Below is a small trained network, with its code and all its weights. Each question gives an input and a target symbol and asks what happens when units are switched off, that is, made to give their printed mean instead of their output.

import numpy as np


def w(rows, s, z=0):
    codes = np.array(rows[::2]) - 128.0
    scale = np.full(codes.shape[1], s)
    scale[-1] = z or s
    return codes * scale


def f(y):
    return y / 2 * (1 + np.tanh(0.7978845608 * (y + 0.044715 * y**3)))


def softmax(a):
    e = np.exp(a - a.max(-1, keepdims=True))
    return e / e.sum(-1, keepdims=True)


def log_softmax(a):
    a = a - a.max(-1, keepdims=True)
    return a - np.log(np.exp(a).sum(-1, keepdims=True))


def net(x, mask):
    ids = ['αβγδεηθλξσψω'.index(c) for c in x.split()]
    T = len(ids)
    res = E[ids] + P[:T]
    r = res
    for j in range(2):
        rows = slice(2 * j, 2 * j + 2)
        q, k, v = (r @ M[0][rows].T for M in (Q, K, V))
        z = softmax(np.where(np.tri(T) > 0, q @ k.T / 2**0.5, -1e9)) @ v
        o = O[0][rows]
        res = res + np.where(mask[j], z, o[:, -1]) @ o[:, :-1]
    y = f(res @ A[0][:, :-1].T + A[0][:, -1])
    res = res + np.where(mask[2:6], y, B[0][:, -1]) @ B[0][:, :-1]
    return log_softmax(res[-1] @ U[:, :-1].T + U[:, -1])


Q, K, V, O, A, B = {}, {}, {}, {}, {}, {}
E = w([
[161,131,90],'α',
[134,37,31],'β',
[65,208,225],'γ',
[146,113,101],'δ',
[36,139,111],'ε',
[143,115,99],'η',
[148,203,147],'θ',
[85,24,178],'λ',
[129,122,77],'ξ',
[232,82,63],'σ',
[183,60,109],'ψ',
[221,88,250],'ω',
],0.019)
P = w([
[131,221,184],'0',
[161,185,151],'1',
[185,150,126],'2',
[210,128,97],'3',
[229,96,65],'4',
[253,79,57],'5',
[247,50,41],'6',
[252,40,56],'7',
[251,39,44],'8',
],0.0038)
Q[0] = w([
[195,118,68],'h0',
[67,180,238],'h0',
[54,130,136],'h1',
[48,244,254],'h1',
],0.019)
K[0] = w([
[181,68,128],'h0',
[94,240,118],'h0',
[73,141,112],'h1',
[86,251,129],'h1',
],0.025)
V[0] = w([
[18,63,64],'h0',
[8,173,188],'h0',
[173,2,251],'h1',
[34,72,106],'h1',
],0.0085)
O[0] = w([
[90,54,73,146],'h0',
[35,190,174,3],'h0',
[77,58,255,247],'h1',
[12,76,71,141],'h1',
],0.0082,0.0059)
A[0] = w([
[203,169,13,69],'n0',
[129,143,107,72],'n1',
[133,30,241,2],'n2',
[1,51,61,32],'n3',
],0.0056,0.0086)
B[0] = w([
[141,254,80,232],'n0',
[152,152,56,103],'n1',
[104,214,31,246],'n2',
[191,191,171,253],'n3',
],0.0082,0.0053)
U = w([
[137,229,126,100],'α',
[95,85,47,86],'β',
[120,137,143,212],'γ',
[113,144,149,164],'δ',
[93,193,186,145],'ε',
[114,148,139,142],'η',
[115,137,154,75],'θ',
[48,52,186,255],'λ',
[43,207,56,227],'ξ',
[200,136,154,21],'σ',
[167,23,209,35],'ψ',
[162,124,254,91],'ω',
],0.0085,0.0053)

Each question gives the input, a string of symbols that net reads in full, and the target symbol t.
The units are the heads (2 rows each of Q, K, V and O) and the neurons (one row each of A and B). Each row of codes is followed by its name. A weight is (code - 128) times the scale printed after its matrix; where a second scale follows, it is the last column's (O, A, B and U).
mask holds one flag per unit, heads first, then neurons. A switched-off unit (its flag False) gives its mean, the last column of its rows in O or B, instead of its output. The means were averaged over made-up inputs and are rounded, as every weight is.
A unit's drop is (log p(t) with every unit on - log p(t) with that unit switched off) / (log p(t) with every unit on - log p(t) with every unit switched off).
The circuit of an input: a set's keep is (log p(t) with only the set's units on - log p(t) with every unit switched off) / (log p(t) with every unit on - log p(t) with every unit switched off). Starting from all 6 units, units are removed one at a time, each time the one whose removal leaves the highest keep (on an exact tie, the one counted first), for as long as the keep stays at least 0.8.
units of the circuit, in order: the units of the circuit, biggest drop first
top k neurons: the k neurons with the biggest drops, biggest first
which heads matter: for each layer, one digit per head in row order, 1 if its drop is at least 0.15 and else 0, layers parted by /
drop when u is switched off: that unit's drop, to one decimal
input β γ λ ξ ψ η η, target ψ: units of the circuit, in order : [h1, h0, n0]
input β ψ ξ α, target ψ: which heads matter : 01
input ξ ω β ξ β β λ δ, target λ: units of the circuit, in order : [h1, n0]
input ω β σ ε σ α δ, target σ: units of the circuit, in order : [h0, h1]
input ξ λ β α α, target β: units of the circuit, in order : [h0, h1]
input λ ε ω ψ λ σ β σ δ, target σ: units of the circuit, in order : [h0]
input β δ θ λ σ θ, target α: which heads matter : 01
input δ α α α λ δ δ α, target λ: which heads matter : 01
input α ε α θ ξ λ ψ ξ ξ, target ψ: units of the circuit, in order : [h1, h0, n0]
input λ ξ β ξ ω β σ, target σ: top 2 neurons : [n0, n2]
input ξ ξ λ δ ξ σ β δ, target β: units of the circuit, in order : [h0, n3]
input γ γ η ε σ σ ψ ξ, target ψ: units of the circuit, in order : [h1, n2, h0]
input ξ λ η η, target λ: drop when h1 is switched off : 0.2
input σ λ β η ξ, target β: drop when h1 is switched off : 0.3
input ξ ε α β η, target β: drop when h0 is switched off : 0.4
input ω σ σ ξ, target σ: drop when n2 is switched off : 0.1
